Below are the code and all the weights of a small trained network. Each question names an input and a target symbol and asks about switching units off, where a switched-off unit gives its printed mean instead of its output.

import numpy as np


def w(rows, s, z=0):
    codes = np.array(rows[::2]) - 128.0
    scale = np.full(codes.shape[1], s)
    scale[-1] = z or s
    return codes * scale


def f(y):
    return y / 2 * (1 + np.tanh(0.7978845608 * (y + 0.044715 * y**3)))


def softmax(a):
    e = np.exp(a - a.max(-1, keepdims=True))
    return e / e.sum(-1, keepdims=True)


def log_softmax(a):
    a = a - a.max(-1, keepdims=True)
    return a - np.log(np.exp(a).sum(-1, keepdims=True))


def net(x, mask):
    ids = ['ΘΠβγδεζημξ'.index(c) for c in x.split()]
    T = len(ids)
    res = E[ids] + P[:T]
    u = 0
    for l in range(2):
        r = res
        for j in range(2):
            rows = slice(4 * j, 4 * j + 4)
            q, k, v = (r @ M[l][rows].T for M in (Q, K, V))
            z = softmax(np.where(np.tri(T) > 0, q @ k.T / 4**0.5, -1e9)) @ v
            o = O[l][rows]
            res = res + np.where(mask[u + j], z, o[:, -1]) @ o[:, :-1]
        u += 2
        y = f(res @ A[l][:, :-1].T + A[l][:, -1])
        res = res + np.where(mask[u : u + 4], y, B[l][:, -1]) @ B[l][:, :-1]
        u += 4
    return log_softmax(res[-1] @ U[:, :-1].T + U[:, -1])


Q, K, V, O, A, B = {}, {}, {}, {}, {}, {}
E = w([
[203,170,30,89,151,190,131],'Θ',
[76,118,130,90,245,165,76],'Π',
[69,126,170,204,126,71,53],'β',
[103,132,136,177,105,72,246],'γ',
[202,189,205,154,134,152,102],'δ',
[33,146,45,170,117,198,94],'ε',
[124,120,56,121,132,69,11],'ζ',
[117,146,144,6,176,31,101],'η',
[132,196,98,81,50,101,120],'μ',
[49,177,155,42,173,171,173],'ξ',
],0.016)
P = w([
[123,2,218,114,21,131,119],'0',
[112,60,200,86,43,161,81],'1',
[112,100,186,85,67,162,76],'2',
[123,120,173,104,87,154,77],'3',
[119,144,161,112,103,144,89],'4',
[119,160,145,124,122,139,88],'5',
[115,178,136,136,137,140,95],'6',
[126,197,127,139,154,132,100],'7',
[117,208,104,143,169,119,97],'8',
[120,223,97,148,176,113,104],'9',
[113,234,85,146,191,109,112],'10',
[114,241,77,148,198,114,100],'11',
[74,248,85,122,191,140,84],'12',
],0.0078)
Q[0] = w([
[83,216,101,49,129,119,7],'0.h0',
[125,93,102,153,153,156,113],'0.h0',
[138,52,133,107,96,141,193],'0.h0',
[178,106,119,134,136,119,180],'0.h0',
[132,87,122,138,119,131,149],'0.h1',
[165,183,137,129,115,122,84],'0.h1',
[154,179,129,119,148,156,138],'0.h1',
[117,145,143,129,120,134,131],'0.h1',
],0.014)
K[0] = w([
[124,248,108,191,189,101,127],'0.h0',
[143,152,148,104,104,117,150],'0.h0',
[137,52,150,140,99,160,113],'0.h0',
[103,85,151,107,106,119,110],'0.h0',
[135,88,135,110,136,121,154],'0.h1',
[141,147,99,134,138,124,121],'0.h1',
[123,165,121,143,165,117,126],'0.h1',
[132,103,111,121,121,124,115],'0.h1',
],0.016)
V[0] = w([
[128,117,140,117,111,168,138],'0.h0',
[60,87,2,97,128,126,146],'0.h0',
[194,120,146,72,135,150,129],'0.h0',
[24,73,199,146,65,101,55],'0.h0',
[77,84,130,18,102,82,172],'0.h1',
[216,114,144,92,148,56,119],'0.h1',
[136,109,83,163,136,82,45],'0.h1',
[87,21,232,152,61,128,74],'0.h1',
],0.0059)
O[0] = w([
[109,139,140,116,141,116,155,127],'0.h0',
[179,2,182,140,78,134,211,54],'0.h0',
[68,144,146,128,134,139,110,224],'0.h0',
[218,204,74,202,168,81,197,8],'0.h0',
[132,89,101,224,163,95,145,129],'0.h1',
[90,126,85,163,127,210,162,153],'0.h1',
[121,133,195,119,92,161,198,183],'0.h1',
[135,166,47,156,193,90,179,1],'0.h1',
],0.0063,0.002)
A[0] = w([
[3,182,192,170,130,84,145,165],'0.n0',
[203,114,176,234,100,55,172,4],'0.n1',
[160,124,70,51,140,112,157,114],'0.n2',
[162,145,211,122,140,243,169,179],'0.n3',
],0.0047,0.0015)
B[0] = w([
[137,166,236,255,131,57,207,249],'0.n0',
[80,51,170,60,88,199,59,123],'0.n1',
[150,193,163,56,154,121,121,161],'0.n2',
[106,197,234,88,118,139,141,209],'0.n3',
],0.0049,0.0021)
Q[1] = w([
[180,178,178,135,104,124,58],'1.h0',
[84,142,160,154,106,102,109],'1.h0',
[90,161,48,72,105,169,116],'1.h0',
[35,116,95,156,88,59,93],'1.h0',
[194,177,91,80,43,174,121],'1.h1',
[162,111,88,21,188,211,138],'1.h1',
[192,190,245,138,166,110,88],'1.h1',
[84,107,73,84,146,41,200],'1.h1',
],0.011)
K[1] = w([
[56,225,108,111,108,110,87],'1.h0',
[163,193,111,128,142,104,168],'1.h0',
[123,74,204,80,56,134,124],'1.h0',
[247,154,119,111,122,140,181],'1.h0',
[107,149,154,83,30,131,82],'1.h1',
[38,51,234,71,115,141,69],'1.h1',
[78,239,102,47,175,128,103],'1.h1',
[156,41,134,137,143,53,225],'1.h1',
],0.011)
V[1] = w([
[230,152,185,63,139,92,154],'1.h0',
[104,110,199,180,121,85,100],'1.h0',
[79,169,160,146,105,200,254],'1.h0',
[86,122,164,76,137,74,187],'1.h0',
[60,144,35,76,105,79,141],'1.h1',
[192,150,49,131,83,216,126],'1.h1',
[74,126,195,157,37,82,93],'1.h1',
[173,163,106,155,33,109,157],'1.h1',
],0.0094)
O[1] = w([
[233,135,198,91,110,117,154,221],'1.h0',
[99,80,240,198,106,102,93,93],'1.h0',
[65,201,175,142,119,190,177,82],'1.h0',
[79,129,219,65,148,88,160,109],'1.h0',
[18,44,97,36,54,86,139,254],'1.h1',
[110,127,175,124,76,183,70,147],'1.h1',
[126,180,90,174,69,54,137,254],'1.h1',
[134,162,117,111,2,140,125,159],'1.h1',
],0.0083,0.0032)
A[1] = w([
[102,133,147,103,114,248,51,56],'1.n0',
[155,88,145,77,181,249,75,76],'1.n1',
[104,79,108,42,169,26,3,4],'1.n2',
[11,94,59,209,160,220,190,179],'1.n3',
],0.0068,0.0031)
B[1] = w([
[139,97,119,126,52,133,196,220],'1.n0',
[124,71,187,171,156,157,139,221],'1.n1',
[213,106,115,162,128,152,165,254],'1.n2',
[124,180,10,154,194,177,142,162],'1.n3',
],0.011,0.0063)
U = w([
[125,83,160,158,93,188,153,116],'Θ',
[95,82,143,158,182,150,69,255],'Π',
[61,66,174,247,112,72,63,217],'β',
[122,145,151,210,87,134,255,26],'γ',
[183,197,161,172,119,177,116,59],'δ',
[97,143,64,179,110,183,134,17],'ε',
[182,61,75,165,106,129,6,23],'ζ',
[180,103,164,75,141,80,177,83],'η',
[102,157,133,59,57,114,101,222],'μ',
[41,164,173,58,170,145,172,125],'ξ',
],0.0084,0.0043)

Each question gives the input, a string of symbols that net reads in full, and the target symbol t.
The units are the heads (4 rows each of Q, K, V and O) and the neurons (one row each of A and B). Each row of codes is followed by its name. A weight is (code - 128) times the scale printed after its matrix; where a second scale follows, it is the last column's (O, A, B and U).
mask holds one flag per unit, layer by layer, with each layer's heads first. A switched-off unit (its flag False) gives its mean, the last column of its rows in O or B, instead of its output. The means were averaged over made-up inputs and are rounded, as every weight is.
A unit's drop is (log p(t) with every unit on - log p(t) with that unit switched off) / (log p(t) with every unit on - log p(t) with every unit switched off).
The circuit of an input: a set's keep is (log p(t) with only the set's units on - log p(t) with every unit switched off) / (log p(t) with every unit on - log p(t) with every unit switched off). Starting from all 12 units, units are removed one at a time, each time the one whose removal leaves the highest keep (on an exact tie, the one counted first), for as long as the keep stays at least 0.8.
circuit, biggest first: the units of the circuit, biggest drop first
most important unit: the unit with the biggest drop
top k neurons: the k neurons with the biggest drops, biggest first
top k neurons in layer l: the k neurons of layer l with the biggest drops, biggest first
heads that matter: for each layer, one digit per head in row order, 1 if its drop is at least 0.15 and else 0, layers parted by /
drop when u is switched off: that unit's drop, to one decimal
input μ ζ Θ δ Θ ξ ζ μ ε Θ, target ξ: circuit, biggest first -> 0.h0, 1.h0, 1.h1, 1.n2
input μ ξ δ Θ δ, target Θ: circuit, biggest first -> 1.h1, 1.n0, 0.n0, 1.n1
input ξ δ Π ε δ, target Π: circuit, biggest first -> 1.h1, 0.h0, 1.h0
input Θ ε Π Θ, target ε: circuit, biggest first -> 1.h0, 1.n3
input η Θ μ μ η ξ β η ζ η Θ μ β, target η: circuit, biggest first -> 0.h0, 1.h0, 1.n2
input η δ Π Θ Θ ε, target ε: most important unit -> 0.h1
input μ δ ζ Θ Θ Θ ξ ξ δ δ μ Θ, target ξ: circuit, biggest first -> 1.h0, 0.h0
input μ μ ε μ γ η Π μ γ μ δ Θ ε, target μ: circuit, biggest first -> 1.h0, 0.h0, 1.h1
input ζ β Π μ μ μ Π Θ η δ Θ, target η: circuit, biggest first -> 0.h0, 1.h0, 1.h1
input Π Π Θ η δ μ η Θ ζ μ δ, target μ: heads that matter -> 10 / 01
input β Θ δ Θ, target δ: circuit, biggest first -> 1.h1, 0.h0
input η ξ ξ μ μ μ ε δ Θ δ, target Θ: top 3 neurons -> 1.n0, 1.n1, 0.n0
input Θ μ β Θ Θ μ Θ η μ Θ, target η: circuit, biggest first -> 0.h0, 1.h0, 1.h1, 0.h1
input ξ μ μ β γ Π μ η Θ, target Θ: circuit, biggest first -> 0.h1, 0.h0, 1.h1, 1.n0
input Θ μ β μ Θ β, target μ: top neuron in layer 1 -> 1.n1
input δ β γ μ μ μ Θ δ, target β: circuit, biggest first -> 1.h0, 0.h0
input μ η μ μ μ γ μ μ β μ β, target μ: top 2 neurons -> 0.n1, 1.n1
input η Θ Π Θ δ γ δ δ δ ξ δ, target ξ: circuit, biggest first -> 1.h0, 1.h1
input β δ μ μ ζ β, target δ: circuit, biggest first -> 0.h0, 0.h1, 1.h1, 0.n1
input δ μ δ β Π δ, target β: heads that matter -> 00 / 10
input ε ε μ Θ μ Π Θ μ μ μ ζ ε, target μ: most important unit -> 0.h1
input μ η Π, target Π: heads that matter -> 01 / 01
input γ Π Π Π Π, target Π: heads that matter -> 00 / 01
input Π μ ε, target ε: drop when 1.n3 is switched off -> 0.7
input μ ζ μ Π Θ δ ξ δ, target ξ: drop when 1.h1 is switched off -> 0.1
input Θ Θ ζ Θ, target ζ: drop when 1.h0 is switched off -> 2.2
input ζ γ β δ β, target δ: circuit, biggest first -> 1.h1
input μ ζ Θ, target Θ: drop when 1.h1 is switched off -> 0.8
